a =
144  125  130  113  145  124  130
113  140  116  145  109  141  116
119  116  123  118  138  134  140
142  135  153  147  108  103  121
106  107  140  132  122  119  151
130  142  113  125  133  142  115
Give the entry just right of 118.
Answer: 138
Give the top-left entry.
Answer: 144
Give the smallest entry in the last row.
Answer: 113
The entry just right of the smallest entry -> 121
The entry in the top-right corner is 130
Give the entry directly below 147.
Answer: 132
Give the entry in the bottom-right corner.
Answer: 115
The entry directly above 106: 142
The second entry from the end, reading row by row: 142
Give the 3rd largest entry.
Answer: 147
Give the 3rd entry in reading order.
Answer: 130
Give the entry just left of the smallest entry.
Answer: 108
Give the 2nd entry on the main diagonal.
Answer: 140
